Each row comes from the steps of one walk. Every step used is in the known rows, and no mark comes twice. Write the walk behind each row, first mark first.
Known rows:
bapubiz > tolin > peka > dunem > mabini > sagide > rupozam: [-198, 196, 561, -202, -33, -275, 121, -97, 51, 201, -201, 29, 227, 88, 98, 142, 226, 4, -139, -135, 35, -86, 76, 109, 67, -14, -45, -155, -189, -204, -91, 162, 303, 3, -136, -118, -485, -74, -2, 7, -114, -91, -282, -387, 290, -132, -156, -15, -101, -37, 39, -2, 101, 274, -39, -186, -124]
bapubiz > rupozam > sagide > peka > dunem: [87, 19, 210, 50, -154, -162, 169, -23, -73, 8, -173, -32, 23, 181, -38, 216, 223, 109, -93, 63, -70, -19, 119, 122, -15, -115, 108, -40, -150, -165, 145, -178, 126, 41, 0, -30, -389, 74, 148, -206, -79, -243, -248, -139, 197, -9, -71, 120, -110, 198, -7, 60, 88, 246, 3, 52, -7]
bapubiz > dunem > peka > mabini: [-14, 189, 296, -31, -27, -106, 14, -279, 59, 100, 151, -129, 64, 289, -20, 257, 121, -60, -23, -60, 136, 147, 10, 127, 314, 191, 227, 19, 128, -193, 159, 86, 104, 177, 15, -13, -334, -88, 23, -23, -263, 53, -166, -142, 167, -90, 17, 173, -24, 116, 364, 107, -145, 240, -46, -109, 141]
dunem > mabini > rupozam > sagide > bapubiz > tolin: [-182, 122, 297, 73, -114, -173, 159, -210, 116, 236, -8, 120, 78, 11, 30, 114, 239, 1, 164, 37, 32, -157, -75, 80, -99, -128, -9, -56, -163, -165, -63, -19, 219, 81, -124, -102, -306, 153, 38, -55, -56, -150, -55, -119, 118, 63, -84, 199, -127, 90, -47, 222, -107, 281, -214, -200, 44]
peka > tolin > bapubiz > dunem: [-87, 94, 271, 76, 34, 12, 16, -364, 49, 119, -189, 75, 28, 290, -14, 12, 219, -154, 16, -61, -76, 44, -51, 133, -24, -137, 364, -46, -35, -90, 50, 208, 301, 352, 182, 74, -188, 59, 116, -80, -207, 87, -114, -170, 55, 38, -33, 220, -307, -108, 143, 102, 29, 37, -29, -118, -95]
tolin > peka > mabini > sagide > bapubiz: [-223, 75, 259, -72, 213, -216, 101, -120, 161, 122, -23, -45, 61, -18, -275, 258, 92, 150, -90, 33, -17, -2, -58, 123, 49, -80, 54, -82, -119, -70, -149, 161, 52, 84, 54, -254, -283, -13, 45, -218, -1, -183, -128, -275, 337, -126, -111, 12, -109, -45, -102, 196, -86, 177, -25, -157, 83]
peka > tolin > dunem > mabini > rupozam > sagide > bapubiz: [-84, 215, 257, 105, -142, -319, 217, -201, 146, 354, -106, 167, 143, -32, -1, 202, 334, 115, 0, 25, 21, -126, -51, 130, 66, -104, 94, -146, -165, -254, -92, 99, 153, 86, 33, -207, -276, -7, 173, -303, -124, -150, -41, -278, 274, -35, -25, 154, -200, 133, -156, 160, 36, 268, -284, -183, 118]
dunem > domeg > tolin > bapubiz > sagide > rupozam: [-241, 241, 297, -75, 51, 9, 341, -68, 86, 6, -220, 30, 185, -112, -21, -47, 332, -44, -10, 132, -306, -122, 91, 60, 14, -277, -5, -119, -167, -61, -185, 187, 267, 135, 116, -21, -350, -90, 116, -30, -144, -23, -3, -214, 363, -12, 10, 14, -88, 18, 22, -13, 57, 190, 153, -206, -205]
peka > tolin > bapubiz > rupozam: [-138, 38, 240, 29, -129, 10, 76, -96, -1, -54, -57, 122, 140, 253, 53, 37, 351, 1, 26, -94, 11, 40, -69, -15, 70, -267, 199, -107, -69, -69, 174, 171, 270, 298, 100, 88, -247, -22, 135, -25, -54, -140, -48, -29, 156, 28, 51, 94, -118, 26, 89, 90, 83, 49, 103, -71, -157]
sagide > bapubiz > tolin > dunem > rupozam: [16, 340, 378, 40, -320, -5, -37, -151, 168, 238, -64, 167, 238, 9, 271, 28, 263, -103, 18, 24, -13, 104, 103, -59, 52, -158, 380, -73, -65, -352, 19, 219, 364, 197, 98, -6, -162, -2, 60, 18, -178, 97, -159, -144, 28, -122, 97, 69, -87, -121, -81, 93, 73, 64, -111, -266, 14]
bapubiz > dunem > tolin > peka > mabini > sagide: [-139, 72, 386, -262, 193, -227, -53, -268, 95, 289, -9, -24, 99, 235, -33, 356, 94, 21, -183, -122, 237, -42, -118, 68, 214, 12, 88, 57, -107, 34, -29, 233, 175, 203, -17, -96, -347, -50, -44, -88, -177, -85, -254, -313, 252, -218, -214, 62, -178, 17, 146, 45, 10, 185, -92, -149, 73]
domeg > bapubiz > sagide > peka > tolin > dunem > rupozam: [80, 264, 358, -77, -289, -79, 14, -123, 67, 202, -118, 125, 364, 121, 266, 225, 444, 72, -43, 10, -151, 73, 99, 43, 247, -178, 380, -13, -186, -253, 114, 183, 366, 198, 96, -108, -327, -20, 201, -251, -333, 8, -122, -218, 236, -237, 162, 150, -184, 34, 42, -47, 205, 110, -63, -173, -6]
tolin > peka > dunem > mabini: [152, 197, 264, 32, -106, -129, 60, -136, 166, 303, 60, -42, 223, 187, 55, 169, 26, -68, -72, -233, 149, 105, 24, 50, 363, 66, 123, 22, 47, -365, 42, 214, 44, -55, -168, -179, -240, -204, 72, -35, -179, -13, -357, -275, 170, -35, -61, 122, 5, 10, 232, 95, 119, 190, -130, -185, 86]
sagide > peka > dunem > domeg: [254, 261, 283, 37, -18, -108, 66, 55, -10, 128, -256, -68, 114, 35, 37, 157, -64, -148, -30, 129, 18, 94, 38, 236, 102, -223, 153, -13, -96, -238, 99, 65, 89, 91, -110, -193, -104, -198, 5, -21, -53, 28, -280, -187, 164, 53, 23, 101, -11, 110, 103, 114, -44, 144, -58, -162, 172]
domeg > tolin > sagide > rupozam > bapubiz > dunem > peka > mabini: [-136, 259, 368, -105, -56, -121, 260, -357, 132, 222, 54, -73, 178, 169, -113, 321, 422, -92, -20, -61, 27, 25, 41, 170, 307, 29, 160, -37, 35, -187, 62, 150, 178, 255, 18, -30, -491, -15, 47, -46, -301, 12, -82, -386, 324, -147, 47, 220, -137, 236, 222, 176, -40, 395, -32, -261, -33]
dunem > peka > tolin > bapubiz: [20, 92, 191, -18, -77, -20, 120, -272, 115, 124, 31, 37, 265, 91, -41, 114, 180, -80, 54, -1, -51, 89, -106, 47, 285, -122, 205, -33, -49, -14, 83, 279, 66, 315, 171, -159, -214, -97, 115, -160, -159, 58, -75, -239, 253, -6, 160, 259, -134, -167, 30, 169, 26, 18, -44, -148, -20]
domeg > tolin > peka > dunem: [156, 138, 222, -100, -22, 61, 82, -111, 62, 297, -65, -44, 193, 174, 85, 150, 94, -187, -98, -201, 21, 93, 175, 128, 225, -134, 225, 77, -72, -191, 97, 135, 176, -65, 57, -203, -277, -73, 83, -136, 42, 71, -269, -310, 118, -80, -74, 194, -248, -5, 54, 65, 257, 195, 107, -160, -46]
tolin > bapubiz > rupozam > sagide > peka: [-82, -9, 59, -4, -127, -140, 332, -91, 30, -232, -57, -6, 170, 12, -132, 160, 377, 164, -7, 185, -278, -163, 32, -3, 20, -229, 56, -121, -124, 99, 7, 32, -51, 189, 65, 114, -355, 199, 154, -75, -126, -282, -152, -20, 382, -80, 7, 25, -48, 122, -150, 150, 73, 187, 46, 88, -84]
mabini > sagide > peka > tolin > bapubiz > dunem > domeg: [16, 277, 415, -76, 144, -122, 115, -229, 70, 123, -315, 33, 192, 145, 0, 182, 120, -173, -29, 120, -23, -59, -135, 250, 92, -333, 277, -61, -144, 3, -27, 300, 260, 402, 22, -64, -154, -87, -6, 8, -206, 83, -240, -232, 280, -19, 3, 169, -219, 11, 115, 125, -74, 120, -146, -241, 67]
tolin > peka > mabini > sagide: [-184, 9, 226, -295, 227, -201, -39, -99, 105, 182, 43, -30, 121, 171, -104, 291, 59, 162, -203, -130, 178, -30, -102, 38, 233, 6, -82, 45, -34, 67, -104, 184, 8, 50, 26, -202, -315, -83, -28, -110, -59, -145, -167, -225, 265, -253, -195, -2, -38, -5, 65, 17, 43, 95, -2, -90, 62]
peka > dunem > bapubiz > sagide: [-23, -22, 148, 57, 87, 60, 184, -112, 56, 240, -42, 63, 21, 148, -142, 91, 17, 137, 6, 22, -18, 25, -14, -103, 139, 8, 112, 112, -178, -103, 69, -101, 225, 139, 42, -167, -306, 7, 135, -266, -240, -140, 28, -97, 124, 53, -23, 158, -119, 87, 288, -65, -116, 83, -91, -187, 70]
mabini > sagide > peka > tolin > bapubiz > rupozam: [-203, 10, 326, -89, -93, -111, 104, -105, -20, -127, -116, 87, 231, 219, 8, 175, 412, 106, -25, -37, -46, -31, -61, 51, 87, -325, 195, -157, -179, 62, 133, 201, 287, 302, 78, 52, -360, 53, 79, -74, -78, -210, -100, -94, 291, -55, 44, 58, -181, 27, 12, 87, 75, 91, 73, -50, -134]
dunem > rupozam > sagide > bapubiz > tolin > peka > mabini: [-103, 180, 335, -25, -66, -164, 90, -238, 189, 286, 86, -51, 123, 148, -46, 252, 264, 19, 0, 31, 57, 60, -14, 3, 191, -56, 72, 0, -31, -292, 14, 169, 48, 231, 12, -173, -465, -4, 151, -122, -164, -198, -313, -188, 302, -202, -116, 155, -26, 53, 106, 307, 19, 261, 44, -183, 31]
mabini > sagide > rupozam > bapubiz: [-203, -36, 198, -132, 34, -167, 308, -11, -29, 75, -141, 183, 127, -160, -103, 82, 299, 202, -97, 0, -158, -133, -64, 53, -192, 2, -159, -184, -73, 47, -12, -90, 44, 20, -111, -10, -319, 113, -26, -50, -38, -212, 97, -196, 208, -107, -76, -23, 21, 81, -179, 121, -64, 135, -111, -112, -58]
rupozam > bapubiz > sagide > peka > tolin > dunem > mabini: [54, 138, 300, 80, -221, -228, 143, -344, 159, 353, -60, 25, 263, 205, 32, 248, 324, 95, 49, -135, 17, -35, -68, 65, 421, 11, 287, -46, 23, -285, 0, 229, 132, 265, -173, -104, -342, -10, 87, -141, -417, -129, -241, -321, 261, -35, 73, 193, -130, 100, 57, 124, 120, 152, -363, -205, 77]
sagide > peka > mabini > rupozam > bapubiz > tolin: [-181, -7, 332, -83, -180, -153, 19, -192, -40, 182, -37, 147, 167, 138, 102, 171, 373, 49, 165, -100, 11, 26, -12, 168, -51, -105, 70, -74, -52, -146, 252, -9, 145, 126, -216, -74, -498, 231, -52, 7, -54, -167, -9, -84, 21, -39, -77, 188, -84, 148, 94, 346, -105, 167, -67, -168, 105]
peka > tolin > dunem > mabini > rupozam > sagide: [-25, 169, 192, -72, -201, -314, 127, -168, 82, 424, -26, 226, 212, 123, 215, 210, 338, 128, -84, -125, 212, -199, -97, 34, 222, -14, -79, -29, -87, -136, -36, 83, 97, 17, -19, -129, -289, -62, 119, -198, -191, -112, -40, -188, 187, -130, -86, 152, -120, 231, 15, -29, 159, 208, -310, -115, 105]
mabini > rupozam > sagide > bapubiz > tolin > dunem > peka: [20, 286, 342, -155, -187, -87, 205, -318, 182, 202, 42, 134, 327, 89, 135, 168, 296, -90, 56, -22, 11, -104, 66, 34, 274, -9, 339, -26, -60, -104, 11, 154, 165, 213, 111, -90, -355, 56, 53, -43, -170, 92, -154, -276, 280, -128, 35, 260, -162, 3, -115, 127, 52, 283, -284, -213, 97]
dunem > mabini > rupozam > bapubiz: [-78, 80, 136, -61, -181, -171, 186, -57, 40, 237, 106, 289, 298, -67, 108, 133, 325, 150, 24, -199, 69, -21, -99, 63, 79, 29, -76, -117, 56, -129, 177, 46, -15, -123, -263, -67, -260, 18, -42, -6, -95, -107, 140, -65, 66, -62, -17, 84, 74, 216, 124, 215, -84, 142, -250, -218, 197]
mabini > peka > dunem > rupozam > sagide: [122, 144, 176, -127, -182, -154, 144, -11, 32, 321, 45, 94, 172, -40, 113, 247, 182, 193, -175, 83, 80, -70, 16, -48, 83, -5, -116, 59, -140, -105, 81, -108, 84, -56, 60, -128, -270, -19, 69, -256, -119, -145, -147, -49, 186, -231, -10, 181, -31, 173, 15, 5, 40, 231, -184, -59, 76]
bapubiz > rupozam > sagide > peka > tolin > dunem > domeg: [197, 302, 340, -14, -115, -174, 150, -117, 51, 232, -302, 49, 200, 192, 156, 198, 232, -118, -22, 82, 91, -113, -59, 117, 258, -300, 276, -49, -91, -166, 24, 204, 178, 415, -20, -57, -155, -133, 99, -12, -189, -53, -307, -213, 316, -68, 47, 143, -137, 205, -64, 65, 153, 186, -209, -160, 54]
mabini > rupozam > sagide > peka > tolin > bapubiz > dunem > domeg: [28, 333, 376, -55, 14, -171, 197, -224, 52, 170, -305, 126, 223, 122, 93, 163, 278, -157, 3, 137, -30, -107, -88, 252, 71, -339, 221, -93, -152, -64, 39, 256, 205, 351, 39, -47, -238, -66, 79, -42, -213, 49, -194, -173, 297, -41, -29, 206, -212, 151, 156, 170, -32, 204, -141, -219, 100]
domeg > bapubiz > tolin > dunem: [14, 103, 223, -35, -16, 110, -83, -230, 133, 225, -95, 186, 179, 307, 132, -5, 172, -149, 37, -266, -147, 35, 31, 58, 10, -173, 372, 150, 19, -212, -36, 171, 304, 149, 78, -83, -200, 84, 133, 51, -78, 123, -48, -287, 0, -42, -73, 234, -185, -176, -179, 5, 239, 74, -65, -201, -50]

Write each row's walk:
[-25, 8, 393, -47, -94, -339, 104, -291, -61, 217, -188, -31, 183, 172, 3, 392, 319, 98, 27, -8, 52, -93, -117, 263, 164, -49, 174, -136, -196, -4, 145, 62, 228, 272, -215, -92, -358, 151, -30, -222, -262, -172, -188, -267, 240, -67, 62, 192, -306, 159, 77, 157, -43, 197, -286, -95, 47]	rupozam > bapubiz > dunem > mabini > sagide > peka > tolin
[1, 114, 416, 18, -188, -257, 44, -342, -52, 272, -78, 92, 124, 78, 128, 308, 338, -106, 54, -16, 70, 56, -20, 186, 28, -20, 289, -89, -138, -160, 325, 119, 240, 267, -210, 89, -376, 117, -26, -50, -268, -55, -109, -239, 96, -37, -36, 140, -227, 192, 200, 294, -124, 270, -177, -173, 185]	sagide > peka > mabini > rupozam > bapubiz > dunem > tolin
[-92, 320, 413, -103, 92, -72, 269, -173, 31, 344, -141, 48, 218, 39, 103, 256, 277, -197, -69, -50, 15, -83, -34, 283, 59, -257, 70, -49, -67, -79, 2, 139, 410, 81, -96, -65, -300, -63, -88, 61, -88, 72, 7, -299, 210, -59, 7, 164, -214, 242, 99, 91, -59, 357, -52, -374, 27]	peka > mabini > sagide > rupozam > bapubiz > dunem > domeg > tolin
[-110, 199, 206, -64, -186, -226, 321, -261, 84, 59, -32, 61, 367, -17, 69, 257, 483, 34, 2, 42, -213, -175, 85, 185, 148, -228, 108, -130, -159, 9, -8, 209, 126, 6, 5, 12, -449, 174, 86, -101, -205, -57, -83, -172, 337, -118, 19, 128, -234, 170, 0, 150, 81, 323, -72, -103, 51]	domeg > tolin > bapubiz > dunem > mabini > rupozam > sagide > peka
[-39, 40, 420, -100, -204, -89, 89, -153, 4, 239, -80, 163, 219, 66, 115, 221, 288, 57, 47, 3, -2, 5, -45, 66, -92, -147, 115, -23, -162, -110, 190, -91, 298, 154, -172, -77, -429, 209, -67, -45, -130, -164, -138, -156, 50, -72, -14, 223, -95, 51, -9, 232, -88, 149, -184, -228, 41]	mabini > sagide > peka > dunem > rupozam > bapubiz > tolin
[-25, 177, 291, 150, -125, -228, 214, -416, 155, 192, -36, -8, 198, 204, -39, 214, 295, -26, 27, -24, -57, -68, -112, 120, 217, -55, 208, -80, -25, -178, -35, 248, 156, 265, -60, 26, -317, 36, 132, -75, -397, -65, -249, -237, 276, 13, 22, 216, -176, 43, 166, 165, 9, 229, -237, -149, 18]	rupozam > sagide > peka > tolin > bapubiz > dunem > mabini
[-25, 114, 189, -94, -213, -29, 303, -190, 76, 42, -66, 11, 330, -63, 26, 233, 480, 141, 50, 120, -318, -89, 146, 36, 206, -185, 293, -61, -124, -11, 41, 82, 154, 156, -10, 15, -422, 219, 51, -158, -292, -133, -96, -144, 311, -157, 129, 105, -164, 155, -66, 121, 94, 174, -83, -135, -8]	domeg > tolin > dunem > rupozam > bapubiz > sagide > peka
[-69, 287, 440, -71, 167, -174, 204, -136, 31, 220, -249, 99, 79, 102, -24, 173, 173, -72, -99, 38, 50, -56, -135, 220, -48, -111, 64, -92, 0, -150, 8, 82, 219, 250, -137, -5, -261, -110, -46, 94, -195, -35, -126, -215, 230, -60, -113, 91, -13, 210, 184, 149, -186, 249, -175, -288, 111]	peka > mabini > sagide > rupozam > bapubiz > dunem > domeg
[26, 308, 385, -48, 4, -181, 145, -142, 1, 160, -199, 97, 181, 112, 73, 211, 250, -96, 17, 36, 26, 22, -40, 292, 57, -166, 214, -106, 13, -198, 192, 145, 136, 214, -184, -17, -279, -47, -39, 82, -196, 10, -139, -106, 186, -61, -49, 130, -46, 295, 288, 268, -179, 243, -151, -255, 242]	sagide > peka > mabini > rupozam > bapubiz > dunem > domeg
[-27, 145, 319, 42, 46, -233, 124, -370, 164, 330, 19, -103, 13, 163, -145, 321, 196, -70, -41, 26, 72, 31, -47, 71, 200, 15, 191, 12, -53, -233, 28, 216, 32, 320, -2, -92, -397, -23, 162, -166, -232, -159, -341, -326, 341, -130, -161, 153, -164, 82, 113, 304, 6, 326, -40, -147, 75]	rupozam > sagide > bapubiz > dunem > tolin > peka > mabini
[29, 299, 462, -179, 80, -166, 201, -212, 37, 311, -367, 57, 173, 60, -23, 197, 282, -139, 13, 57, 53, -151, -69, 254, 86, -209, 150, -82, -136, -100, 54, 217, 205, 426, -127, -56, -186, -28, -62, 18, -198, 23, -209, -284, 306, -127, 8, 218, -236, 269, 132, 202, -45, 294, -259, -281, -21]	mabini > peka > tolin > sagide > rupozam > bapubiz > dunem > domeg
[-150, 123, 439, -127, -73, -175, 171, -163, -23, 261, -268, 39, 223, 37, 38, 90, 335, 131, -16, 5, -142, -55, 175, 22, 199, 8, 170, -150, -266, -169, 75, 174, 326, 254, 35, -122, -493, 38, 104, -228, -237, -95, -59, -251, 331, -173, 73, 46, -279, 44, 92, -21, 54, 202, -54, -149, -90]	mabini > peka > tolin > dunem > bapubiz > sagide > rupozam
[-24, 207, 431, -252, -124, -70, 227, -309, 135, 179, -24, 126, 367, 103, 102, 160, 290, -67, -12, -94, -32, -84, 28, 15, 256, 52, 292, -56, -10, -35, 16, 155, 197, 260, 12, -31, -417, 61, -39, 72, -213, 71, -169, -369, 290, -170, 40, 197, -101, -67, -142, 92, 55, 224, -277, -236, -2]	mabini > sagide > rupozam > bapubiz > tolin > dunem > peka
[-57, 210, 237, 34, -56, -266, 309, -121, 170, 262, -39, 113, 173, -73, -91, 205, 263, 113, -49, 21, -34, -99, 23, 116, 52, -81, 23, -117, -163, -252, -65, 66, 32, -65, -3, -239, -360, -22, 183, -282, -59, -186, -160, -259, 347, -76, -130, 134, -117, 136, -56, 220, 20, 344, -169, -176, 114]	tolin > peka > dunem > mabini > rupozam > sagide > bapubiz
[-144, 407, 459, -183, -13, -175, 51, -153, 82, 285, -66, 83, 305, 120, 199, 243, 362, -154, -29, -151, 116, 68, 125, 309, 224, -218, 227, -120, -82, -279, 141, 364, 266, 3, -15, -181, -413, -130, 26, -51, -24, 98, -111, -209, 235, -183, -95, 94, -227, 214, 307, 223, 16, 337, 91, -308, 174]	sagide > bapubiz > dunem > domeg > tolin > peka > mabini > rupozam
[-122, 50, 246, -193, -9, -84, 267, -154, 111, 257, 7, 185, 235, 138, -15, 178, 372, 240, -14, -163, 7, -108, -27, 1, 221, 11, 44, 17, -53, -114, 72, 1, 70, 7, -134, -138, -515, 22, 80, -214, -253, -232, -100, -146, 268, -114, -175, 192, -46, 248, 281, 113, 34, 214, -198, -204, 68]	tolin > peka > dunem > mabini > rupozam > bapubiz > sagide
[-27, 120, 202, 21, -8, -228, 183, -28, 13, 9, 10, -63, 130, 186, -113, 365, 299, 139, -40, 70, -110, 17, -61, 186, 134, -186, -21, 15, -44, -178, 108, 1, 19, 118, -97, -123, -441, -39, 188, -115, -159, -278, -118, -125, 394, -114, -28, 121, 64, 304, 115, 169, -31, 332, 85, -61, 118]	dunem > domeg > bapubiz > rupozam > sagide > peka > mabini
[-136, 168, 349, -215, 82, -179, 383, -91, 69, 286, -110, 103, 309, -101, -53, 246, 359, 40, -113, -54, -88, -93, -59, 152, 88, -144, -99, -139, -52, -57, 2, 149, 79, 79, -151, -156, -451, -34, -23, -14, -54, -156, -54, -351, 394, -201, -67, 61, -31, 165, -69, 235, 12, 295, -40, -300, -7]	dunem > domeg > tolin > peka > mabini > sagide > rupozam > bapubiz
[-152, 314, 308, -230, -112, -262, -16, -26, 47, 201, -92, 39, 299, 20, 139, 312, 380, -30, -15, -41, 149, 11, 92, 285, 280, -317, -10, -75, -167, -144, 64, 307, 148, 4, -42, -222, -344, -128, -31, -73, -56, 25, 8, -225, 232, -169, 4, 26, -140, 314, 205, 116, 45, 245, 93, -226, 147]	dunem > domeg > tolin > sagide > peka > mabini > rupozam
[-165, 126, 247, -237, -62, -20, 265, -261, 118, 291, 108, 174, 298, 147, 48, 253, 487, 172, 9, -149, -15, -86, 7, 39, 341, -19, 166, 51, 6, -41, 77, 48, 187, 85, 22, -117, -551, 48, 37, -199, -269, -98, 85, -190, 273, -155, -28, 259, -127, 271, 183, 73, 21, 254, -174, -262, 103]	domeg > tolin > dunem > peka > mabini > rupozam > bapubiz > sagide
[-104, 333, 487, -44, -223, -124, -96, -182, 188, 341, -33, 162, 234, 102, 217, 178, 267, 10, -84, -28, 108, 117, 19, -19, 111, -141, 295, -40, -72, -350, -23, 245, 414, 198, 102, -103, -303, -62, 28, -53, -215, 11, -159, -236, 93, -192, 20, 71, -82, -95, -30, 76, 27, 97, -131, -312, 81]	peka > mabini > sagide > bapubiz > tolin > dunem > rupozam
[-15, 89, 326, -112, -199, -196, 37, -272, 11, 275, -275, 145, 237, 215, 141, 188, 467, 106, 17, -103, -50, -41, 77, 148, 237, -125, 392, -101, -120, -157, 113, 176, 208, 300, 40, -108, -416, 104, 110, -263, -245, -88, -132, -289, 201, -141, 5, 167, -313, 97, -65, 92, 217, 79, -193, -108, 39]	mabini > rupozam > bapubiz > sagide > peka > tolin > dunem
